Below is a small trained network, with its code and all its weights. Each question gives an input and a class and asks what happens when units are switched off, that is, made to give their printed mean instead of their output.

import numpy as np


def w(rows, s, z=0):
    codes = np.array(rows[::2]) - 128.0
    scale = np.full(codes.shape[1], s)
    scale[-1] = z or s
    return codes * scale


def norm(h):
    return h / np.sqrt((h * h).mean(-1, keepdims=True) + 1e-5)


def f(y):
    return y / 2 * (1 + np.tanh(0.7978845608 * (y + 0.044715 * y**3)))


def log_softmax(a):
    a = a - a.max(-1, keepdims=True)
    return a - np.log(np.exp(a).sum(-1, keepdims=True))


def net(x, mask):
    res = np.array(x, float).reshape(1, 6) / 4 @ E
    u = 0
    for l in range(4):
        y = f(norm(res) @ A[l][:, :-1].T + A[l][:, -1])
        res = res + np.where(mask[u : u + 6], y, B[l][:, -1]) @ B[l][:, :-1]
        u += 6
    return log_softmax(norm(res)[-1] @ U[:, :-1].T + U[:, -1])


A, B = {}, {}
E = w([
[254,92,82],'x0',
[128,127,128],'x1',
[66,89,32],'x2',
[126,130,131],'x3',
[131,129,127],'x4',
[129,15,114],'x5',
],0.008)
A[0] = w([
[92,124,77,154],'L0N1',
[115,19,87,59],'L0N2',
[163,167,193,81],'L0N3',
[108,134,157,200],'L0N4',
[173,123,80,177],'L0N5',
[102,7,169,252],'L0N6',
],0.014,0.0042)
B[0] = w([
[59,151,108,175],'L0N1',
[125,138,99,210],'L0N2',
[100,87,90,174],'L0N3',
[103,127,196,167],'L0N4',
[255,193,135,188],'L0N5',
[111,41,141,254],'L0N6',
],0.012,0.007)
A[1] = w([
[75,87,111,191],'L1N1',
[147,181,10,67],'L1N2',
[21,188,214,135],'L1N3',
[86,97,65,92],'L1N4',
[99,61,84,2],'L1N5',
[212,213,105,132],'L1N6',
],0.011,0.0028)
B[1] = w([
[118,186,190,194],'L1N1',
[188,237,117,173],'L1N2',
[113,131,81,254],'L1N3',
[81,176,92,158],'L1N4',
[112,146,114,156],'L1N5',
[89,109,254,209],'L1N6',
],0.0094,0.0059)
A[2] = w([
[143,65,220,173],'L2N1',
[213,100,4,177],'L2N2',
[112,104,119,135],'L2N3',
[115,187,195,6],'L2N4',
[86,177,143,81],'L2N5',
[153,124,212,162],'L2N6',
],0.012,0.0016)
B[2] = w([
[16,179,195,252],'L2N1',
[241,155,108,219],'L2N2',
[104,176,104,146],'L2N3',
[156,124,114,188],'L2N4',
[163,63,122,193],'L2N5',
[2,148,132,215],'L2N6',
],0.0086,0.004)
A[3] = w([
[127,54,208,202],'L3N1',
[59,182,216,40],'L3N2',
[131,7,14,4],'L3N3',
[55,147,151,85],'L3N4',
[8,114,208,149],'L3N5',
[81,131,118,21],'L3N6',
],0.011,0.002)
B[3] = w([
[100,3,193,172],'L3N1',
[201,107,59,204],'L3N2',
[237,129,55,158],'L3N3',
[197,82,51,181],'L3N4',
[217,193,100,255],'L3N5',
[146,49,105,141],'L3N6',
],0.0064,0.0095)
U = w([
[198,161,31,254],'0',
[16,219,15,70],'1',
[137,194,252,103],'2',
[198,238,140,100],'3',
[10,42,199,138],'4',
[26,25,19,86],'5',
[211,4,212,47],'6',
],0.017,0.006)

Each question gives the input, the list of numbers given to net, and the class t.
The units are the neurons (one row each of A and B). Each row of codes is followed by its name. A weight is (code - 128) times the scale printed after its matrix; where a second scale follows, it is the last column's (A, B and U).
mask holds one flag per neuron, layer by layer. A switched-off neuron (its flag False) gives its mean, the last column of its row in B, instead of its output. The means were averaged over made-up inputs and are rounded, as every weight is.
A unit's drop is (log p(t) with every unit on - log p(t) with that unit switched off) / (log p(t) with every unit on - log p(t) with every unit switched off).
The circuit of an input: a set's keep is (log p(t) with only the set's units on - log p(t) with every unit switched off) / (log p(t) with every unit on - log p(t) with every unit switched off). Starting from the 12 units with the biggest drops (on a tie, the unit counted first), units are removed one at a time, each time the one whose removal leaves the highest keep (on an exact tie, the one counted first), for as long as the keep stays at least 0.8.
circuit, biggest first: the units of the circuit, biggest drop first
top k neurons: the k neurons with the biggest drops, biggest first
top k neurons in layer l: the k neurons of layer l with the biggest drops, biggest first
input [0,5,-1,3,-7,6], class 4: circuit, biggest first : (L2N1)
input [0,-1,-1,-3,5,-7], class 0: top 3 neurons : (L0N5; L1N6; L0N1)
input [8,-4,3,5,-1,-6], class 3: circuit, biggest first : (L1N6; L0N6)
input [-8,3,-5,-8,8,-6], class 0: top 2 neurons in layer 3 : (L3N2; L3N4)
input [-7,7,-7,7,-6,1], class 4: top 2 neurons in layer 1 : (L1N2; L1N3)
input [1,-8,6,8,-2,-2], class 3: circuit, biggest first : (L1N2; L0N6)
input [5,-6,4,-3,6,-1], class 3: top 2 neurons : (L1N6; L0N5)
input [-3,-6,-8,8,4,-2], class 0: top 2 neurons : (L0N6; L0N5)
input [-8,5,-7,-2,8,-1], class 0: top 3 neurons : (L0N6; L1N6; L1N3)
input [0,-7,1,-7,1,-4], class 1: top 3 neurons in layer 0 : (L0N5; L0N6; L0N2)
input [4,1,-7,6,0,-4], class 2: circuit, biggest first : (L1N6; L2N6)
input [7,-4,1,0,-8,-3], class 3: top 2 neurons in layer 0 : (L0N6; L0N4)
input [8,-5,7,3,5,-2], class 3: top 2 neurons in layer 0 : (L0N5; L0N6)
input [3,8,0,0,4,-5], class 2: circuit, biggest first : (L1N6)
input [2,-6,3,8,-3,7], class 0: top 2 neurons : (L0N2; L1N6)
input [0,-2,-4,6,-2,-1], class 0: top 4 neurons : (L0N6; L0N5; L3N3; L0N4)
input [1,6,-5,1,5,-5], class 2: top 3 neurons : (L0N1; L1N6; L0N6)
input [7,4,-6,-7,8,-3], class 2: top 2 neurons : (L1N6; L0N6)
input [-2,0,-6,1,-6,-7], class 0: top 2 neurons : (L0N5; L0N3)
input [2,6,-3,0,4,-5], class 2: top neuron in layer 0 : (L0N6)
input [-3,-2,-3,-4,2,0], class 0: top 3 neurons : (L0N6; L1N6; L1N3)
